Below are the code and all the weights of a small trained network. Each question names an input and a target symbol and asks about switching units off, where a switched-off unit gives its printed mean instead of its output.

import numpy as np


def w(rows, s, z=0):
    codes = np.array(rows[::2]) - 128.0
    scale = np.full(codes.shape[1], s)
    scale[-1] = z or s
    return codes * scale


def norm(h):
    return h / np.sqrt((h * h).mean(-1, keepdims=True) + 1e-5)


def f(y):
    return y / 2 * (1 + np.tanh(0.7978845608 * (y + 0.044715 * y**3)))


def softmax(a):
    e = np.exp(a - a.max(-1, keepdims=True))
    return e / e.sum(-1, keepdims=True)


def log_softmax(a):
    a = a - a.max(-1, keepdims=True)
    return a - np.log(np.exp(a).sum(-1, keepdims=True))


def net(x, mask):
    ids = ['βδζηλμξπτφω'.index(c) for c in x.split()]
    T = len(ids)
    res = E[ids] + P[:T]
    u = 0
    for l in range(3):
        q, k, v = (norm(res) @ M[l].T for M in (Q, K, V))
        z = softmax(np.where(np.tri(T) > 0, q @ k.T / 2**0.5, -1e9)) @ v
        res = res + np.where(mask[u], z, O[l][:, -1]) @ O[l][:, :-1]
        u += 1
        y = f(norm(res) @ A[l][:, :-1].T + A[l][:, -1])
        res = res + np.where(mask[u : u + 4], y, B[l][:, -1]) @ B[l][:, :-1]
        u += 4
    return log_softmax(norm(res)[-1] @ U[:, :-1].T + U[:, -1])


Q, K, V, O, A, B = {}, {}, {}, {}, {}, {}
E = w([
[85,47,86,108,69,81,77,44],'β',
[133,99,145,183,86,72,154,5],'δ',
[191,115,86,129,139,155,183,34],'ζ',
[58,83,117,63,192,118,67,105],'η',
[137,159,219,170,108,62,186,82],'λ',
[148,74,80,32,150,211,138,112],'μ',
[179,120,148,120,120,24,133,177],'ξ',
[85,139,245,95,174,137,152,122],'π',
[86,69,201,103,130,152,150,25],'τ',
[109,79,178,56,190,170,132,106],'φ',
[192,181,162,102,170,165,216,134],'ω',
],0.021)
P = w([
[252,184,194,32,121,109,8,87],'0',
[208,181,159,82,171,113,54,84],'1',
[182,158,142,100,180,107,91,102],'2',
[160,146,127,117,203,108,119,109],'3',
[142,127,120,132,210,110,142,115],'4',
[127,110,113,144,207,108,164,124],'5',
[111,92,110,145,200,108,187,139],'6',
[100,79,99,156,197,106,204,157],'7',
[88,58,95,168,191,104,221,172],'8',
[85,26,93,174,187,94,244,191],'9',
],0.014)
Q[0] = w([
[87,168,152,133,97,197,65,137],'0.h1',
[99,254,59,218,115,167,47,134],'0.h1',
],0.0098)
K[0] = w([
[213,234,132,97,125,73,41,86],'0.h1',
[204,181,199,2,91,138,28,47],'0.h1',
],0.0076)
V[0] = w([
[17,117,220,1,168,145,65,134],'0.h1',
[223,67,212,96,134,170,186,96],'0.h1',
],0.0061)
O[0] = w([
[156,136,93,82,79,90,178,108,176],'0.h1',
[19,177,56,146,186,7,38,144,255],'0.h1',
],0.013,0.0068)
A[0] = w([
[128,114,98,187,155,224,76,157,74],'0.n1',
[130,241,254,149,182,118,201,213,153],'0.n2',
[119,42,117,117,164,139,64,73,253],'0.n3',
[199,149,56,167,157,85,242,60,250],'0.n4',
],0.0079,0.0035)
B[0] = w([
[137,122,122,60,98,255,132,150,117],'0.n1',
[158,121,157,131,138,77,94,226,199],'0.n2',
[191,116,87,183,234,144,141,93,245],'0.n3',
[76,49,160,3,85,126,136,107,254],'0.n4',
],0.01,0.0078)
Q[1] = w([
[166,222,117,108,1,206,50,62],'1.h1',
[166,254,94,156,12,165,109,138],'1.h1',
],0.0069)
K[1] = w([
[214,164,161,78,133,115,16,85],'1.h1',
[192,210,186,48,147,126,2,40],'1.h1',
],0.0071)
V[1] = w([
[141,91,46,79,205,204,156,121],'1.h1',
[77,71,178,152,96,134,143,1],'1.h1',
],0.0084)
O[1] = w([
[78,118,219,154,77,114,61,128,255],'1.h1',
[162,127,109,78,132,155,78,246,155],'1.h1',
],0.013,0.004)
A[1] = w([
[123,160,36,112,190,161,81,247,224],'1.n1',
[117,87,78,116,182,109,236,76,80],'1.n2',
[101,123,179,192,88,54,106,102,254],'1.n3',
[71,184,224,204,76,166,104,59,137],'1.n4',
],0.011,0.0032)
B[1] = w([
[143,160,25,202,208,63,84,216,173],'1.n1',
[174,110,28,136,56,123,230,90,251],'1.n2',
[104,120,209,138,115,138,88,28,254],'1.n3',
[117,112,10,80,83,213,114,197,116],'1.n4',
],0.012,0.0063)
Q[2] = w([
[179,244,185,127,87,217,99,205],'2.h1',
[83,125,2,233,83,195,173,39],'2.h1',
],0.0067)
K[2] = w([
[254,147,105,27,183,30,18,35],'2.h1',
[192,251,174,162,106,120,197,132],'2.h1',
],0.0069)
V[2] = w([
[219,87,2,109,101,143,87,90],'2.h1',
[135,116,144,168,89,97,84,93],'2.h1',
],0.0096)
O[2] = w([
[84,73,191,161,122,100,170,181,227],'2.h1',
[101,71,119,136,160,136,184,254,253],'2.h1',
],0.014,0.0028)
A[2] = w([
[177,91,126,9,54,135,172,118,156],'2.n1',
[190,156,57,175,195,151,161,169,143],'2.n2',
[89,172,124,45,199,192,153,109,254],'2.n3',
[141,175,142,185,72,79,187,130,153],'2.n4',
],0.012,0.0044)
B[2] = w([
[129,195,151,115,227,189,125,128,253],'2.n1',
[251,104,194,97,72,138,115,83,204],'2.n2',
[142,69,106,170,92,148,142,145,252],'2.n3',
[104,84,102,143,106,198,127,136,216],'2.n4',
],0.02,0.0039)
U = w([
[140,120,208,102,149,191,164,142,1],'β',
[86,103,199,98,55,129,135,67,45],'δ',
[182,126,140,160,158,127,130,173,2],'ζ',
[90,142,27,49,92,63,137,173,18],'η',
[179,113,124,83,75,122,170,117,82],'λ',
[111,73,126,130,95,179,182,207,227],'μ',
[133,72,132,170,155,154,198,132,154],'ξ',
[135,113,133,94,165,85,158,101,252],'π',
[100,166,137,252,171,133,110,125,91],'τ',
[119,184,66,106,150,144,153,130,148],'φ',
[90,170,62,185,82,107,138,66,128],'ω',
],0.013,0.0043)

Each question gives the input, a string of symbols that net reads in full, and the target symbol t.
The units are the heads (2 rows each of Q, K, V and O) and the neurons (one row each of A and B). Each row of codes is followed by its name. A weight is (code - 128) times the scale printed after its matrix; where a second scale follows, it is the last column's (O, A, B and U).
mask holds one flag per unit, layer by layer, with each layer's heads first. A switched-off unit (its flag False) gives its mean, the last column of its rows in O or B, instead of its output. The means were averaged over made-up inputs and are rounded, as every weight is.
A unit's drop is (log p(t) with every unit on - log p(t) with that unit switched off) / (log p(t) with every unit on - log p(t) with every unit switched off).
The circuit of an input: a set's keep is (log p(t) with only the set's units on - log p(t) with every unit switched off) / (log p(t) with every unit on - log p(t) with every unit switched off). Starting from the 12 units with the biggest drops (on a tie, the unit counted first), units are removed one at a time, each time the one whose removal leaves the highest keep (on an exact tie, the one counted first), for as long as the keep stays at least 0.8.
circuit, biggest first: the units of the circuit, biggest drop first
unit that matters most: the unit with the biggest drop
k most important neurons: the k neurons with the biggest drops, biggest first
top k neurons in layer l: the k neurons of layer l with the biggest drops, biggest first
input ζ ζ ξ λ δ λ β ω, target μ: unit that matters most -> 0.n2
input μ δ π φ π ω, target φ: 3 most important neurons -> [2.n1 0.n4 0.n3]
input δ μ β φ β π ζ β ζ, target μ: circuit, biggest first -> [0.h1 1.h1 0.n4]
input π ξ λ δ ξ, target ζ: 4 most important neurons -> [1.n1 0.n2 2.n2 0.n4]
input π π β, target φ: circuit, biggest first -> [2.n1 0.h1 1.h1]
input π ζ ζ π φ β π ω, target φ: 4 most important neurons -> [2.n1 0.n4 1.n2 0.n3]
input π ζ ω ξ β η ξ λ ζ, target λ: circuit, biggest first -> [2.n2 2.h1]
input μ δ λ π η π ζ, target φ: circuit, biggest first -> [0.n4 2.n1 2.h1]
input ζ ξ π ζ μ ζ β ξ β ζ, target μ: circuit, biggest first -> [0.h1 0.n4 1.h1]
input π μ δ ω μ π ζ, target φ: circuit, biggest first -> [0.n4 2.n1 2.h1]
input ζ λ μ ξ, target δ: circuit, biggest first -> [1.n3 1.h1 0.n3 1.n1]
input ω μ ω ζ, target ω: top 2 neurons in layer 2 -> [2.n2 2.n1]
input η μ ζ ζ τ ξ β η, target μ: circuit, biggest first -> [0.h1 1.h1]
input ζ ξ λ, target ξ: circuit, biggest first -> [2.n4]
input ξ π τ, target φ: 2 most important neurons -> [2.n1 0.n2]
input μ φ ω ζ μ, target τ: circuit, biggest first -> [1.h1 0.n4 0.h1]
input φ π δ, target φ: 2 most important neurons -> [2.n1 0.n4]
input ξ ξ μ τ λ ξ η, target ξ: 2 most important neurons -> [0.n3 0.n4]
input ω ω μ β ζ ξ, target τ: 2 most important neurons -> [1.n3 0.n4]
input λ ω β δ φ β ζ β τ, target μ: circuit, biggest first -> [1.h1]
input λ λ β, target λ: top 3 neurons in layer 1 -> [1.n3 1.n1 1.n2]
input ζ μ ξ μ ζ μ μ λ, target δ: 3 most important neurons -> [0.n2 1.n3 0.n3]
input ζ ξ λ π λ η, target λ: top 2 neurons in layer 1 -> [1.n1 1.n3]
